Below is a small trained network, with its code and all its weights. Each question gives an input and a target symbol and asks what happens when units are switched off, that is, made to give their printed mean instead of their output.

import numpy as np


def w(rows, s, z=0):
    codes = np.array(rows[::2]) - 128.0
    scale = np.full(codes.shape[1], s)
    scale[-1] = z or s
    return codes * scale


def norm(h):
    return h / np.sqrt((h * h).mean(-1, keepdims=True) + 1e-5)


def f(y):
    return y / 2 * (1 + np.tanh(0.7978845608 * (y + 0.044715 * y**3)))


def softmax(a):
    e = np.exp(a - a.max(-1, keepdims=True))
    return e / e.sum(-1, keepdims=True)


def log_softmax(a):
    a = a - a.max(-1, keepdims=True)
    return a - np.log(np.exp(a).sum(-1, keepdims=True))


def net(x, mask):
    ids = ['αβεηξψ'.index(c) for c in x.split()]
    T = len(ids)
    res = E[ids] + P[:T]
    u = 0
    for l in range(2):
        q, k, v = (norm(res) @ M[l].T for M in (Q, K, V))
        z = softmax(np.where(np.tri(T) > 0, q @ k.T / 2**0.5, -1e9)) @ v
        res = res + np.where(mask[u], z, O[l][:, -1]) @ O[l][:, :-1]
        u += 1
        y = f(norm(res) @ A[l][:, :-1].T + A[l][:, -1])
        res = res + np.where(mask[u : u + 8], y, B[l][:, -1]) @ B[l][:, :-1]
        u += 8
    return log_softmax(norm(res)[-1] @ U[:, :-1].T + U[:, -1])


Q, K, V, O, A, B = {}, {}, {}, {}, {}, {}
E = w([
[70,118,3],'α',
[73,221,112],'β',
[65,182,148],'ε',
[127,102,112],'η',
[1,155,150],'ξ',
[75,38,172],'ψ',
],0.0065)
P = w([
[107,46,38],'0',
[140,133,180],'1',
[108,78,71],'2',
[131,3,199],'3',
[131,135,181],'4',
[91,86,91],'5',
[130,6,198],'6',
[133,136,180],'7',
[86,82,96],'8',
[129,9,200],'9',
[134,137,182],'10',
[135,181,95],'11',
],0.0038)
Q[0] = w([
[243,254,40],'0.h1',
[166,100,164],'0.h1',
],0.0048)
K[0] = w([
[123,253,74],'0.h1',
[63,138,160],'0.h1',
],0.0059)
V[0] = w([
[202,252,52],'0.h1',
[65,100,101],'0.h1',
],0.0026)
O[0] = w([
[2,115,111,2],'0.h1',
[238,161,84,201],'0.h1',
],0.004,0.0025)
A[0] = w([
[13,130,143,40],'0.n1',
[92,157,132,164],'0.n2',
[110,122,119,154],'0.n3',
[243,179,54,57],'0.n4',
[173,147,109,5],'0.n5',
[172,224,41,34],'0.n6',
[2,34,207,10],'0.n7',
[169,41,177,238],'0.n8',
],0.005,0.0023)
B[0] = w([
[186,37,118,222],'0.n1',
[175,159,114,212],'0.n2',
[137,132,110,164],'0.n3',
[150,69,81,85],'0.n4',
[91,36,145,47],'0.n5',
[1,106,72,114],'0.n6',
[116,94,55,240],'0.n7',
[116,253,99,253],'0.n8',
],0.0043,0.0016)
Q[1] = w([
[253,31,82],'1.h1',
[147,245,128],'1.h1',
],0.004)
K[1] = w([
[143,2,175],'1.h1',
[42,145,12],'1.h1',
],0.005)
V[1] = w([
[61,78,4],'1.h1',
[17,2,121],'1.h1',
],0.0022)
O[1] = w([
[185,241,91,253],'1.h1',
[12,3,242,174],'1.h1',
],0.003,0.0014)
A[1] = w([
[135,118,174,28],'1.n1',
[137,168,163,86],'1.n2',
[90,111,149,69],'1.n3',
[123,166,88,21],'1.n4',
[111,63,97,253],'1.n5',
[192,12,134,80],'1.n6',
[119,156,109,154],'1.n7',
[161,148,176,40],'1.n8',
],0.011,0.0018)
B[1] = w([
[71,166,139,106],'1.n1',
[184,70,116,228],'1.n2',
[142,159,46,147],'1.n3',
[140,254,157,199],'1.n4',
[181,21,207,253],'1.n5',
[103,200,232,145],'1.n6',
[156,160,124,228],'1.n7',
[84,4,124,170],'1.n8',
],0.0049,0.002)
U = w([
[127,124,28,27],'α',
[15,151,112,79],'β',
[125,154,127,254],'ε',
[233,133,122,77],'η',
[90,95,134,235],'ξ',
[131,141,247,117],'ψ',
],0.015,0.0043)

Each question gives the input, a string of symbols that net reads in full, and the target symbol t.
The units are the heads (2 rows each of Q, K, V and O) and the neurons (one row each of A and B). Each row of codes is followed by its name. A weight is (code - 128) times the scale printed after its matrix; where a second scale follows, it is the last column's (O, A, B and U).
mask holds one flag per unit, layer by layer, with each layer's heads first. A switched-off unit (its flag False) gives its mean, the last column of its rows in O or B, instead of its output. The means were averaged over made-up inputs and are rounded, as every weight is.
A unit's drop is (log p(t) with every unit on - log p(t) with that unit switched off) / (log p(t) with every unit on - log p(t) with every unit switched off).
The circuit of an input: a set's keep is (log p(t) with only the set's units on - log p(t) with every unit switched off) / (log p(t) with every unit on - log p(t) with every unit switched off). Starting from the 12 units with the biggest drops (on a tie, the unit counted first), units are removed one at a time, each time the one whose removal leaves the highest keep (on an exact tie, the one counted first), for as long as the keep stays at least 0.8.
units of the circuit, in order: the units of the circuit, biggest drop first
most important unit: the unit with the biggest drop
k most important neurons: the k neurons with the biggest drops, biggest first
drop of u: that unit's drop, to one decimal
input β α ε β β ε ε β ψ η ξ η, target ξ: units of the circuit, in order	0.n6, 0.n8, 1.n5, 0.h1
input ξ ξ ψ, target ψ: units of the circuit, in order	1.n6
input β ξ η ε, target ξ: 4 most important neurons	1.n8, 0.n6, 1.n4, 1.n2
input β η β ε, target η: units of the circuit, in order	1.n2, 1.h1
input α ξ ε ε ψ ξ η ψ ε α ξ ψ, target ε: units of the circuit, in order	0.n8, 1.n5
input ξ ψ β η, target ψ: 4 most important neurons	1.n6, 0.n2, 1.n3, 0.n6
input ψ α β ε, target η: 4 most important neurons	1.n2, 0.n8, 0.n7, 1.n6
input ε ε α α ε η ε ε η, target ε: 2 most important neurons	0.n8, 0.n1
input ε ε ε ε α ε η η ε α, target η: units of the circuit, in order	1.n5, 1.n8
input η ξ ξ ξ ξ ε ε β ξ β ε η, target ξ: 3 most important neurons	0.n6, 0.n4, 0.n8
input η ψ η β η ε α, target η: 3 most important neurons	1.n5, 0.n8, 0.n1
input α ε η ψ β ξ β, target ξ: 2 most important neurons	0.n8, 1.n8
input α ε α ψ ε α ε ξ ε ε, target ξ: 3 most important neurons	1.n8, 0.n6, 1.n2
input α ε α ψ ψ ξ η, target ψ: 2 most important neurons	1.n6, 0.n6
input ψ ε ψ ξ α ε ε ξ ψ α, target ψ: most important unit	1.n5
input η ψ η ε η ξ, target ξ: drop of 1.n5	0.7
input ψ ε ε ε ε β η ε β α η ψ, target ε: drop of 1.n5	0.2
input ε ε ε η α ψ, target ψ: drop of 0.h1	0.1
input ε η β ψ ξ α η ε η, target ε: drop of 0.n3	0.0
